Below are the code and all the weights of a small trained network. Each question names an input and a class and asks about switching units off, where a switched-off unit gives its printed mean instead of its output.

import numpy as np


def w(rows, s, z=0):
    codes = np.array(rows[::2]) - 128.0
    scale = np.full(codes.shape[1], s)
    scale[-1] = z or s
    return codes * scale


def f(y):
    return y / 2 * (1 + np.tanh(0.7978845608 * (y + 0.044715 * y**3)))


def log_softmax(a):
    a = a - a.max(-1, keepdims=True)
    return a - np.log(np.exp(a).sum(-1, keepdims=True))


def net(x, mask):
    res = np.array(x, float).reshape(1, 6) / 4 @ E
    y = f(res @ A[0][:, :-1].T + A[0][:, -1])
    res = res + np.where(mask, y, B[0][:, -1]) @ B[0][:, :-1]
    return log_softmax(res[-1] @ U[:, :-1].T + U[:, -1])


A, B = {}, {}
E = w([
[238,81,86,229,100,5,132,68,100,173],'x0',
[198,69,200,183,254,124,206,164,136,167],'x1',
[125,114,128,137,137,139,129,118,100,107],'x2',
[212,151,122,73,181,175,85,76,141,142],'x3',
[163,178,130,94,168,89,184,239,137,26],'x4',
[131,85,59,157,122,140,101,150,226,99],'x5',
],0.0099)
A[0] = w([
[108,61,101,194,138,191,117,140,223,90,84],'neuron 1',
[2,91,163,182,96,120,186,174,137,137,43],'neuron 2',
[110,187,219,130,111,135,166,117,66,181,56],'neuron 3',
[36,115,164,111,140,194,152,164,149,131,32],'neuron 4',
[83,87,149,157,121,173,105,79,134,203,28],'neuron 5',
[135,82,186,164,198,152,168,151,154,169,2],'neuron 6',
[146,145,146,92,175,175,91,109,157,133,74],'neuron 7',
],0.012,0.0057)
B[0] = w([
[67,81,144,47,188,79,94,145,81,170,226],'neuron 1',
[214,152,134,99,150,247,175,69,123,148,248],'neuron 2',
[76,45,95,68,190,90,73,158,151,160,222],'neuron 3',
[151,114,118,223,89,1,88,127,136,124,248],'neuron 4',
[150,193,144,144,150,109,168,216,133,55,236],'neuron 5',
[64,181,110,136,20,159,104,100,145,97,233],'neuron 6',
[189,123,129,163,113,168,189,88,108,154,192],'neuron 7',
],0.013,0.011)
U = w([
[193,86,131,209,86,35,128,98,118,142,90],'0',
[62,190,99,70,26,153,103,96,138,82,170],'1',
[161,185,150,105,161,113,182,247,133,34,191],'2',
[107,88,120,42,165,105,109,129,116,163,3],'3',
[219,131,129,100,140,173,146,69,133,141,180],'4',
],0.011,0.0052)

Each question gives the input, the list of numbers given to net, and the class t.
The units are the neurons (one row each of A and B). Each row of codes is followed by its name. A weight is (code - 128) times the scale printed after its matrix; where a second scale follows, it is the last column's (A, B and U).
mask holds one flag per neuron, in row order. A switched-off neuron (its flag False) gives its mean, the last column of its row in B, instead of its output. The means were averaged over made-up inputs and are rounded, as every weight is.
A unit's drop is (log p(t) with every unit on - log p(t) with that unit switched off) / (log p(t) with every unit on - log p(t) with every unit switched off).
The circuit of an input: a set's keep is (log p(t) with only the set's units on - log p(t) with every unit switched off) / (log p(t) with every unit on - log p(t) with every unit switched off). Starting from all 7 units, units are removed one at a time, each time the one whose removal leaves the highest keep (on an exact tie, the one counted first), for as long as the keep stays at least 0.8.
units of the circuit, in order: the units of the circuit, biggest drop first
top k neurons: the k neurons with the biggest drops, biggest first
drop when u is switched off: that unit's drop, to one decimal
input [-7,5,-3,-6,5,6], class 0: units of the circuit, in order	(neuron 4)
input [-4,-5,8,8,5,-1], class 4: top 2 neurons	(neuron 7; neuron 5)
input [-6,1,8,0,5,-1], class 0: units of the circuit, in order	(neuron 4; neuron 5)
input [4,-4,3,6,-5,-6], class 3: units of the circuit, in order	(neuron 4; neuron 3)
input [4,5,-1,0,2,-7], class 3: top 3 neurons	(neuron 3; neuron 4; neuron 5)
input [-6,5,-2,-3,6,-6], class 0: top 2 neurons	(neuron 4; neuron 5)
input [-2,7,6,-3,1,-7], class 1: top 2 neurons	(neuron 6; neuron 1)
input [3,6,-2,-6,5,6], class 1: top 3 neurons	(neuron 6; neuron 5; neuron 3)
input [3,4,0,-4,-8,8], class 2: top 2 neurons	(neuron 5; neuron 3)
input [6,-5,-6,-3,-6,7], class 3: units of the circuit, in order	(neuron 1; neuron 4)
input [-4,3,-1,5,5,-6], class 3: top 3 neurons	(neuron 5; neuron 3; neuron 2)
input [7,-6,1,-8,5,4], class 4: units of the circuit, in order	(neuron 4; neuron 2; neuron 6)
input [5,0,8,0,6,-8], class 3: units of the circuit, in order	(neuron 5; neuron 3)
input [0,2,-6,-8,1,-7], class 4: units of the circuit, in order	(neuron 2)
input [-3,4,-1,-2,0,0], class 1: top 3 neurons	(neuron 6; neuron 5; neuron 7)
input [-5,6,-4,-6,-8,8], class 2: top 3 neurons	(neuron 5; neuron 3; neuron 4)
input [-6,0,5,-6,-7,-1], class 2: top 3 neurons	(neuron 5; neuron 2; neuron 7)
input [5,-2,0,1,-8,5], class 2: top 2 neurons	(neuron 5; neuron 4)
input [0,7,-2,1,7,-7], class 1: top 3 neurons	(neuron 6; neuron 5; neuron 1)
input [2,3,0,3,0,8], class 3: units of the circuit, in order	(neuron 1)
input [-8,6,0,-1,0,-4], class 0: drop when neuron 4 is switched off	1.1
input [-3,6,7,4,-5,4], class 1: drop when neuron 6 is switched off	1.3
input [-4,-4,1,4,2,1], class 0: drop when neuron 6 is switched off	0.5
